[-396 -218  -79 -172  210   78  -80  146   -2  -64  -19 -278  -89  110
  223  757   85 -285  377 -344  320  137 -238  125 -192  532  -46  -74
 -564   76   88 -345  335   35 -342  -12 -150] | j216
[ 305  115 -167  482 -150   23  -71  -75  406 -310 -108  -12  -91  318
 -279 -377   88 -309  -17 -467 -321  -79 -261  380   57  538  101 -444
  320  115   81 -254  132   82   90  611   18] | j537
[-530   -9  190 -336  122  308  126  -59  310  -77 -294 -158   52  235
 -135  302  -44  105   49  431  237  317  -89  388   96  501 -253  388
 -330  115  201  -25  274  -86   27  121  147] | j292
[ 300  106  166  240 -267  -24  188    8  314   92 -204   97  120  353
  384  -83 -301  174  105 -212   51  271 -590  103  -98   27 -158 -346
  -64  -63   50  166  -49  103 -525  -95   61] | j118
[   4  150   85 -155   59  218  153   90  169 -313   74   38  229    1
  155  226   40  213  -43  -12  -78 -118   54 -111 -129  204   22   14
 -339  -76   24  -78   58   26   42  -32  270] | j544
[-144  153   84  -44  114  172  134   87  245 -221  114   60  219  -41
   86  179   51  180  -50   72 -151 -277  -48  -47  -60  195   18   93
 -358  -71  -21  -60   61   46   65   65  334] | j439
[ 156  513  417  283  183  349 -151    8  278  222   52 -116  146 -296
 -109   -6  141 -112   -5  100 -361 -117  220   40  362  248 -248 -434
 -206  153 -125 -101   12   65   59 -321  240] | j292
[ 239  -29  125 -273  -46   22   29  -80  -74  165  -29 -105  -79  -51
   -8   -4  -14  107 -183  162   90  175 -121  -47   82 -220  126 -216
  259   20  -10   17   -8  -55   92 -111  -53] | j364
[  12   50  113   88  165  -57  190   42  -94   -2 -327  117  121    9
 -120  115 -154  -35  -55  171   23  -71 -248  112   40   -5    2  -17
 -238   49   -1   25  153   86  -47   14   53] | j534
[ -39   67  105  -13  109  203  146   55  244 -169  140  101   83   65
   80  189   40  166  -33   82 -187 -200  -32  -42  -44  184   -3   99
 -240  -52  -51  -24   13   12   86   80  309] | j800
[  73  -99  257 -235  -72   49   86   24  101  136 -165  -63  -18   35
  -24  137   34 -134 -444 -143   -5  152  -36  -67  165  -99  323 -223
  -98 -101  142 -112  -64 -137  318   50   -8] | j524
[  68  177   -5 -358  107   71  -26  -20   -7   66  -64  -88 -104 -124
 -130   24  -49   48 -189   11   -5  215 -315  -48  226   39   58 -125
 -257  157  192   61   75  -11   91  119   59] | j834
[ -31   -8   79 -211   31   -1 -115  -33    6  139 -111 -146  -97 -149
 -129   53  174  -51 -285  -63  147  293   28  -56  117 -128  228  -71
  -98  -94  137  -45  -87   53   61    1 -105] | j537
[ 229  298  211 -184  178  432  -38  -63   73 -119 -116 -296 -278  -92
 -301  -80   14   62   -5  -27   -6   91  231  251  311  329  -48  -15
 -506   12  258  -44  -67  159  230   90  212] | j834
[-270  -60   43   56   83  -49  219  -38 -132  -46  -39   44  136 -101
 -211  133 -149  -25  -99  183  -24 -103   40  109  162    3   17   14
 -309  158 -143  102   67   84   -6   29  266] | j118
[ 109  -11  147 -395   75   29 -128    0 -135  114   -2 -184   36 -413
  142   -7  227 -178  -41   44   48  130  -81  -84  188   32  176 -184
  176  106    4 -154  -35  -52  107  214  -75] | j544
[ 103   19 -108  298 -127 -141  -21  264  280  376 -238  224 -378  528
 -197 -119 -615  -21   25 -277  309  456 -467  329   20  -38 -105  161
 -133 -349  340  287   39  110 -316   68 -200] | j800
[ -25   46    8  129   77  -49  231  -58    7  -82 -164   24  180   65
  -82  168 -178  -57  -33   66   27  -37 -152  147   73   22  -33 -163
 -243  103  -63  -39   70  135    8   85  114] | j216
[ 162  113  100  -82   42  210  190   40  343  -83  134   18   12   38
   64   92   49  166 -100  -34 -216 -168   -8  -92   44  227   97   60
 -228  -14   66   12   43  -38  194   55  329] | j216
[-317 -170 -175  -76  265    4 -306  -17 -551  144  127  185  -53 -143
 -257  -33    3  -21  227  -91 -168  -86  305  132  187  101 -243  205
 -405  351  189   79   32  141 -501  239  284] | j118
[-119   14   67  162   50 -107  129  -59  -63   -6 -151    4   89    4
 -161  131 -182  -73 -124   73   42 -195 -108   27  125  -22  -48  -29
 -231  -39 -112   59  195  197   22   57   52] | j534
[   8 -106  -57  105 -244  335  307  303  101 -439  205  246 -346  145
   50  132  -46  414   10   13   18 -562  309   59 -198   72  189  221
  171  -50 -203  253 -109 -212   92 -194  393] | j834
[  -7   94  -31  -14   61  187   85   85  235 -257  100   87   85   60
   58  203 -108  224   92   -6  -62 -113    6 -130 -174  244   12  149
 -246 -100  -39   -1   56   54   38  -57  250] | j732
[ -71 -232  375  151 -173  210  174 -239 -254  -67 -239  -96  187  359
   85  239  243  134 -186  210  285 -281  804  445 -195 -263 -404 -216
  557  -65 -200 -196  -82 -117  111 -251  -81] | j364
[  65  207   74  -58  126  211   93   99  199 -299  -56   18  169  -42
  -57  195   40  232    5   35 -127 -238 -155    5 -168  276  -94   86
 -248  -12  -16   -2  132  107   65   75  182] | j534
[-527 -104  184 -471  275  -56   95  175 -427  189  -16   30 -196 -539
 -194  263   63    4 -371  165  209 -129  229  311  171 -402 -173  437
 -332  -45   68   50  -61 -178   73  -43   61] | j800
[  82   -3  501  -56  173   42  347 -472 -199 -203   13 -165  379  128
  148   -6  -43  -65   25    3 -238  182  439   52  -27  -29 -391   54
 -535  220  -61 -154  183  268  152  182  144] | j800
[ 190  182 -198   16 -351  158   55  155   55  303  235 -255 -439  736
   58  122   48   38   64 -293  443 -239  254  219   88 -398 -157 -108
  -64  -34  249  201   51 -109 -376  -59 -315] | j118
[ -81  335  292  144   77  -44 -115  137  -96    5   38   46  403  -67
  -77 -315 -216   22  206  361 -317  362  238  570  202   75 -255 -144
  -46  249  134   -2  184  208  -84  354  -21] | j216
[ -44 -239   31  -58  -19 -122  323  -78 -220 -304 -551  -34   33  486
 -159  -89 -420   77 -103 -302  387  203 -212  336  -36 -148 -102 -209
 -317  -15  295   78  399  220  -59   32 -166] | j544
[-132  173  -35   19  202   29  -62  234 -310  180 -110 -523  328  155
 -444  300   47 -173  169  200  287 -205 -589  141 -344  444 -150  172
 -579  344 -166   61   37  124 -261  187 -124] | j524
[-169 -408 -529 -275  -70  103 -226    8  200  -52  163   91 -452  -92
  117  194  160  311  137 -173  472   56  899 -186  289 -480  473  -59
 -152   25  203  290 -253  305   77 -176   55] | j364
[ 156  284 -315  374  -73  -32  -82  136  349  399   27  260 -158  304
 -402 -373  173  291   -6   73 -129 -110 -129  120  197 -154 -167  200
   95 -156  184  422 -149  115 -363  344    5] | j537
[  64  396  293   67 -192  -21   60   30  107   31  -60  -26 -400  187
 -119 -224 -122 -283 -358 -129 -221 -169  474  298  383  -81 -183  -64
 -236  123  221   95  271  -72  -70  112  -47] | j732
[  88  -14   85  142  -46  -63 -159 -311 -295 -187  384  -17 -175  414
  -91 -234   37  -54  112 -349   92 -210  678  131   78 -155 -130 -185
 -158  347  268 -146  105 -120 -275  181  -29] | j732
[ 201  188  -64 -106  -82   19 -155   13  141  355  -49  -83  -77  -84
  -40  -85  120 -145 -270   -1  109  -41 -332 -124   40  -47  129 -254
  337   51   23  -60  -77   16  -69   44  -65] | j537
[-324 -216  -63   53  194 -301  184 -282  -74  184  -11    6 -228  212
 -142   -9  -96    3 -158  405 -104  115 -280  -74 -105   97 -210  292
 -416 -194   60  -12 -100 -213   12  -86   27] | j544
[  61   65   99  -75   -9  327   40   17  262 -240   87   71   94  119
   88  187   71  125  -21 -105 -134 -201  105 -116 -130  329    3  -33
  -95  -96 -113 -100   25  -16  110  -76  266] | j292
[ -49  136   19 -125   44  248  164   99  264 -166   44   -6  151   57
   95  315   50  157  -52   42   -8 -217   14  -12  -92  252  -34  141
 -199  -31  -33   -8  130   36   79   45  256] | j118
[ 318   12  111 -129  -45  -39 -111 -166   64  144 -323    3  -85  -15
  -72  -49   28 -194 -203 -192  -63  306   36 -145  125   15   65 -273
  168  -69   49  -37   11  105  156  120 -192] | j292
[-126 -109   38  -20  116  -85  128   -4 -125  -13 -206    7   81 -110
 -164  133 -101  -52  -22   58   78  -91  -62   18   19   55  -68  -25
 -220   22  -50   37   28  131   16  137   61] | j544
[  98  139  148 -251  -15   63 -146  -33 -126   57   22 -112  -71 -336
   22  -84  137  -43  -67    3 -107   24   78   -7  238  -11  -35 -283
  160  140   10  -68  -68  -67  128  146  -33] | j292
[-171 -199  -17    0  -35   56  -97   65  -15  476 -206 -185 -585  137
 -428   75 -137    0 -259 -126   54   69  346  -23   75 -404 -240  546
 -180 -343  200  368  -15  211  137 -144 -210] | j439
[-123   75  -12  174   89  -53  168  -61  -11  -66 -104  -29  207   34
 -241   14  -93  -69 -138  187  -68  -72  -78  114  107  -50  -55   15
 -274    2 -136   44   43  149   37   61  117] | j544
[  75   78  -91 -202  103   37  -93   35   31   49 -131 -164   -6 -303
  -30  238   65   39 -138  -85  122  131 -154 -202  -61  -71   93  -93
  -37 -136   19  -37  -55  143  146 -185 -111] | j800
[-211   23   49  117  164 -162  211  -75 -212   29 -198   14  193  -55
 -250   86 -207    3 -224  252  -87  -63   -8  111  176 -277  -80    8
 -339    1  -51   90  108  167  157   26   98] | j439
[  -9  518  116 -688  187  -69   25   -9  196  301  149  -47  -29  -79
  -32  -38 -106   27 -303  456  -60  422 -232  212  225 -301  -71  327
 -777  433  352  246  107   -1 -294  230   89] | j834
[ 158  178   55 -114  -84   22 -186  -58  -14  109   33 -377 -126  -93
  -93 -198  251  -61 -133  -65  143  128 -223  -86   80  -63  166 -264
  164   52   39  -52  -16   52  -58   61 -227] | j439
[-164   -1  -31 -117  121  236   84   85  330 -270  106   37  125  -12
   22  277   34  283  -13   -8  -65 -240 -100  -95 -135  304    3  128
 -320 -106  -79   53   50   69  137   -3  326] | j439
[ -67  157  179 -206 -304  171  -10  -42  163   88   61 -223 -381   45
  199   42  145 -180   24  -77  513 -311   68  -35  -52  -79 -204  -35
  565 -108  -69 -157  217  -80 -310 -178 -401] | j118
[ 179    3   27 -193  -69   27  -62   -8   47  168  -28  -32 -139   46
  -35  -58   80  -30 -188   63  188  -30  -55 -111  117 -118  186 -132
  326  -41  -43   47    2  -85  178   58 -137] | j292
[ -29  272  224 -246  195  -74  -47 -106  208  294  377 -265 -246   17
 -174   21  132    7 -259  177   91   15  127   16  353 -135  106  225
 -544   93  297   47  285 -159  -64   56   46] | j732
[ 110  -34  343 -161 -102   93 -143  -27 -153  209  -12  -53  -37 -212
  -98 -149  -46 -201 -201  -17 -219  145  224   -9  290 -108   86 -291
  238   78   23  -91 -105  -51  241   89  -47] | j524
[-255 -153  224  -48  -90  193 -125   94    7  513  116   76 -237  246
 -127  309  -40 -264  -14 -374   39  114   70  294  349  281 -314  -53
 -153 -301  101  -31   73 -439 -321 -264  -25] | j534
[ 112  120  -21 -216    5  -56   24   95  101  213  -58 -164   -1 -132
  -25   31  121  -54 -207  -20   -2  171 -454  -88  134 -106  137 -112
    9  -17   18   22   62   12   93  142 -124] | j364
[  72  150   61   41   32  187   83   80  290 -116   46   57  140  119
  123  175   48  180   15   26 -116 -310   20 -136 -121  278  -23   61
 -152  -91   33  -21   34   11   52  -28  208] | j216
[ 301  177  160 -187  -54   98 -175  -83   51  196 -136 -167 -141 -116
 -176  -33   91 -106 -210   56   35   89   39 -115   69   31   56 -177
  315   -8   13  -47  -63  -52   89  -25 -141] | j732
[ -96   38   38  -27   11  208  134   97  321 -123  142   -1  144   65
   46  261   30  126    2   11 -149 -197  145  -56  -90  211  -18  164
 -292  -96   28  -19  -12  -36  118    6  289] | j544
[  39  108   -3  -22   46  159  101  140  242 -112   23   69   54   65
  130  229   22  144   52  -40  -74 -230   22  -93 -110  247  -15  124
 -194  -59   14    9   80  -25   30   32  213] | j732
[ 206  -72  107 -175   41  -42    1 -135  116  292 -100    3 -139  -17
 -172  114  150 -124 -257    5  -53  174  -48  -50  204   22  176 -204
  172 -117   27  -23   81  -99   35    2  -57] | j800
[  94   76  -64 -294   -8   -3 -134  -64 -169  222  -93 -221 -115 -223
 -155   18  140  -37 -172   32  283  130 -138  -31   69   31   91 -114
  197   63   83  -36 -112 -114    2    5  -95] | j439
[ 106  224  123 -285   -6   59   -6  -66 -153   16 -245  -97   52  -86
 -141  -50  169   -1 -272  -11   -3  -24  -59  -37   74  -64 -101 -152
   11   43   49  -28   58   11  -14   64  -96] | j292
[  -1  147    4   33   56  201  138   92  305 -184   56   67  120   47
   98   96   20  242  -71   48 -134 -199  -50 -121 -114  201   51  121
 -204  -68    6   20   60   72  139   -3  319] | j439
[-155    2    1    4   46  185  155   73  242 -196  114   70  154   72
  225  285   -7  195   -8   -9 -108 -166  116  -82  -12  149   41   69
 -281  -62   -5  -13  122   54  168   15  323] | j439
[-160  -35  211  112  140 -162  188 -100 -145   29  -88   38  101  -22
 -306  100 -153  -72 -232  210  -49 -101   -5  196  156 -207  -12   15
 -318   53  -60   43   13   75   17  150  142] | j800
[-111   27  131  -41   35  222   83   89  241 -192   47   72  122    1
   81  290   28  160  -48  -15 -174 -187   72 -126 -129  303  -12   86
 -272  -15  -12  -69   36   16   98    6  279] | j524
[  11  245  -97  201   33  120 -105 -137   76  130  288 -271 -103  187
 -138 -349  163  249  287  514  419 -260 -599  -23  187  -64   20 -415
  477   64  -80  -96   24  -11 -202   36 -160] | j439
[-396   25 -184 -130  -79  406  137  450  -29 -147 -262 -123   20  385
  391  449   57  557  125   96  308 -164  516  220 -210 -213 -280  132
   61 -138  495   11  299  -64  216 -459 -167] | j216
[-104 -482  214 -324  230   52 -330 -378 -149 -207 -248 -209  -17  -29
  -25  326  -60 -276  498 -270   98  343  -60  200 -131  622 -383  -71
 -107   86 -106 -245  232  229 -184  301 -239] | j292
[ 314  134  333  424   20 -188 -132 -334  472  178   60  184 -376  158
 -240 -391 -132  -74  126   99 -273  475  172  269  272  101  -22 -439
  110 -331  142 -178   42    9 -190  -48 -171] | j292
[  47  -36  240 -174  172   -3  -68  -76  226  272 -306  190   97 -263
 -310  -22 -430    4 -214 -119 -615  637 -209  362  577 -307  -62 -215
 -561 -174  400  155 -151  -24   31 -252  200] | j537
[-222  243 -372  162  -55  -36 -465 -175  129 -199  233 -113  -45   11
 -314 -550   92  108  194  175  286  -81 -209  244  254  -80  -78 -448
  507  334  102  -70   19  316 -156  562 -234] | j537
[ 151  149  110 -307  -33   78 -155   73 -150  155  -74  -72  147 -286
   46  114  136    3 -180    0   79   49  -92 -143   86  -46   58 -236
  303   -2  -18  -48  -61  -51   27  -24 -111] | j216
[ 101 -125  111 -225   56   74 -127   35  223  235 -122 -191 -129 -190
   78  100   40  -34 -254 -136   22  171 -280 -106  147   71  155 -185
  -77  -70   61    8  -79   64  314   35   -7] | j524
[-113  342   26  146  137 -128 -436 -265   40  -12  499 -236 -197  257
 -469 -453 -365 -205  132  392   49  338  -74  421  367  272  -78  -40
 -376  439  137   41  148   84 -107  422  -56] | j834
[-103  141  -34  -27  119  115  177  114  145 -220    2   88  182   27
   65  279   -4  233   -8   17  -56 -178 -166 -149 -190  147  -41  138
 -363  -16    0   21  118   66   53   15  206] | j834
[ -41   19  159  283   46  -98  136  -14   49   60 -137  117  180  -50
  -83  -41 -104  -46  -96  136 -158 -115  -78  112  151  -71  -40 -114
  -49  -52 -107  -10   25   58   75   30   56] | j524
[ 550  290  148 -334  126  508 -105  210  -93  -54 -494  -22   52  246
  -82  -44  -14  423  407  180  153 -422 -550  159 -420  668 -386 -353
  136  179  172   18   71   57 -551 -158   22] | j524
[ -15   43  174  124  225 -101  165  -51 -120   37 -230   39  155   17
 -233   89 -142 -117 -280  229    1  -85 -157  137  159 -183   96  -68
 -237  -11  -18  -44   61   48  157   14   76] | j800
[  21  103   82 -106   54  268  155   78  176 -283   39   59  196   -2
  -19  180  -36  299  -23   11 -233 -256   35 -143 -129  114   22  109
 -318   19   28   73   45   77   81  -99  342] | j537
[  23  -55   94 -209   -8   24  -49   87   89  305    9  -54 -251   20
  131  142   32  -30 -247   12   98  337 -168   23  203  -59  171  -89
  126  -76  134    8  100 -137   61   -9  -54] | j800
[ 193 -387   29 -161  -91  269  288  150 -518  -83 -381   93 -431  358
   38  360 -257  159  415 -326  651 -331  406  521 -422  317 -621  312
  250   71   87   88  111 -116 -340   66   12] | j544
[ 733 -476  392   99 -173   80 -198 -814  326  104  182  -17 -542  345
 -301 -481 -187  -31  226 -426 -398  189  144 -173  -46   -9 -157 -224
   59 -373  -29   39 -636  131 -238  -53    6] | j800
[ -73  -48  106   89  140 -198  184  -40    1   50 -259   96   90   79
  -96   66 -188  -76 -216  136 -212   84 -212  108  124  -77   57   26
 -392  -11  105   57  101   41   72   98   92] | j537
